Below are the code and all the weights of a small trained network. Each question names an input and a class and asks about switching units off, where a switched-off unit gives its printed mean instead of its output.

import numpy as np


def w(rows, s, z=0):
    codes = np.array(rows[::2]) - 128.0
    scale = np.full(codes.shape[1], s)
    scale[-1] = z or s
    return codes * scale


def norm(h):
    return h / np.sqrt((h * h).mean(-1, keepdims=True) + 1e-5)


def f(y):
    return y / 2 * (1 + np.tanh(0.7978845608 * (y + 0.044715 * y**3)))


def log_softmax(a):
    a = a - a.max(-1, keepdims=True)
    return a - np.log(np.exp(a).sum(-1, keepdims=True))


def net(x, mask):
    res = np.array(x, float).reshape(1, 6) / 4 @ E
    u = 0
    for l in range(3):
        y = f(norm(res) @ A[l][:, :-1].T + A[l][:, -1])
        res = res + np.where(mask[u : u + 5], y, B[l][:, -1]) @ B[l][:, :-1]
        u += 5
    return log_softmax(norm(res)[-1] @ U[:, :-1].T + U[:, -1])


A, B = {}, {}
E = w([
[127,129,128,129],'x0',
[128,128,128,128],'x1',
[138,254,151,96],'x2',
[127,128,128,129],'x3',
[160,109,212,165],'x4',
[254,141,48,178],'x5',
],0.0072)
A[0] = w([
[216,150,107,156,1],'0.n1',
[222,223,154,93,49],'0.n2',
[167,126,254,225,35],'0.n3',
[42,93,51,111,53],'0.n4',
[137,149,132,125,23],'0.n5',
],0.0085,0.0049)
B[0] = w([
[151,95,162,156,165],'0.n1',
[60,148,145,141,251],'0.n2',
[246,68,143,38,221],'0.n3',
[196,127,154,105,163],'0.n4',
[133,152,183,126,82],'0.n5',
],0.012,0.0029)
A[1] = w([
[166,54,45,12,201],'1.n1',
[97,200,193,134,202],'1.n2',
[98,138,156,125,4],'1.n3',
[148,2,92,151,95],'1.n4',
[109,162,23,66,72],'1.n5',
],0.0089,0.0033)
B[1] = w([
[114,47,180,136,254],'1.n1',
[138,91,110,174,229],'1.n2',
[161,154,159,173,112],'1.n3',
[1,53,122,214,233],'1.n4',
[182,40,123,59,166],'1.n5',
],0.0098,0.0049)
A[2] = w([
[201,107,48,228,3],'2.n1',
[154,64,158,69,60],'2.n2',
[154,248,114,130,189],'2.n3',
[173,99,78,185,52],'2.n4',
[34,57,164,143,118],'2.n5',
],0.011,0.0047)
B[2] = w([
[126,247,182,45,159],'2.n1',
[177,153,105,107,172],'2.n2',
[107,75,132,168,195],'2.n3',
[118,212,171,114,144],'2.n4',
[167,232,112,107,254],'2.n5',
],0.015,0.007)
U = w([
[137,235,132,79,108],'0',
[194,8,116,42,253],'1',
[16,87,113,225,45],'2',
],0.015,0.0048)

Each question gives the input, the list of numbers given to net, and the class t.
The units are the neurons (one row each of A and B). Each row of codes is followed by its name. A weight is (code - 128) times the scale printed after its matrix; where a second scale follows, it is the last column's (A, B and U).
mask holds one flag per neuron, layer by layer. A switched-off neuron (its flag False) gives its mean, the last column of its row in B, instead of its output. The means were averaged over made-up inputs and are rounded, as every weight is.
A unit's drop is (log p(t) with every unit on - log p(t) with that unit switched off) / (log p(t) with every unit on - log p(t) with every unit switched off).
The circuit of an input: a set's keep is (log p(t) with only the set's units on - log p(t) with every unit switched off) / (log p(t) with every unit on - log p(t) with every unit switched off). Starting from the 12 units with the biggest drops (on a tie, the unit counted first), units are removed one at a time, each time the one whose removal leaves the highest keep (on an exact tie, the one counted first), for as long as the keep stays at least 0.8.
circuit, biggest first: the units of the circuit, biggest drop first
most important unit: the unit with the biggest drop
k most important neurons: the k neurons with the biggest drops, biggest first
k most important neurons of layer l: the k neurons of layer l with the biggest drops, biggest first
drop when u is switched off: that unit's drop, to one decimal
input [7,-6,8,3,-8,0], class 1: circuit, biggest first -> (1.n5 2.n5)
input [2,7,5,1,-1,4], class 2: most important unit -> 0.n2
input [4,-6,-6,2,-3,0], class 2: 3 most important neurons -> (1.n4 0.n3 2.n5)
input [3,-5,8,5,-8,-1], class 1: 2 most important neurons of layer 1 -> (1.n5 1.n4)
input [1,-3,-5,-6,-5,7], class 0: 3 most important neurons -> (2.n1 0.n3 2.n4)
input [-8,3,0,-6,6,6], class 0: 3 most important neurons of layer 1 -> (1.n5 1.n4 1.n1)
input [-3,-6,5,-3,-1,4], class 2: 4 most important neurons -> (0.n2 0.n3 2.n3 2.n5)
input [-3,2,6,-6,5,-1], class 2: 3 most important neurons of layer 1 -> (1.n1 1.n5 1.n4)
input [-6,8,-2,-7,-2,-2], class 0: 2 most important neurons -> (2.n5 0.n3)
input [-2,-7,5,7,-2,0], class 2: 2 most important neurons -> (1.n1 1.n4)
input [8,-1,4,4,3,-1], class 2: 4 most important neurons -> (0.n2 1.n5 1.n1 1.n4)
input [-1,7,3,-7,1,-1], class 2: 2 most important neurons -> (1.n1 0.n2)
input [3,1,5,-4,-1,3], class 2: 2 most important neurons -> (0.n2 0.n3)
input [-4,-8,-7,-4,0,2], class 2: circuit, biggest first -> (1.n4)
input [8,-4,5,0,7,-2], class 1: 2 most important neurons -> (0.n3 2.n5)
input [8,-8,6,-2,-6,4], class 1: 3 most important neurons -> (1.n5 1.n4 2.n5)
input [-1,4,6,7,3,-2], class 2: 2 most important neurons -> (1.n1 1.n4)
input [8,-1,-2,0,4,-4], class 0: 2 most important neurons -> (2.n5 1.n5)
input [4,-2,2,5,3,-2], class 1: 2 most important neurons -> (0.n3 1.n4)
input [-5,8,0,8,-7,-4], class 1: most important unit -> 1.n5
input [-3,-3,1,4,3,2], class 1: drop when 0.n3 is switched off -> 3.3
input [6,7,2,-1,7,0], class 1: drop when 0.n3 is switched off -> 0.2
input [6,-8,4,-4,8,-4], class 1: drop when 1.n4 is switched off -> 0.1
input [7,-2,-1,-6,-1,-4], class 0: drop when 0.n3 is switched off -> 0.1
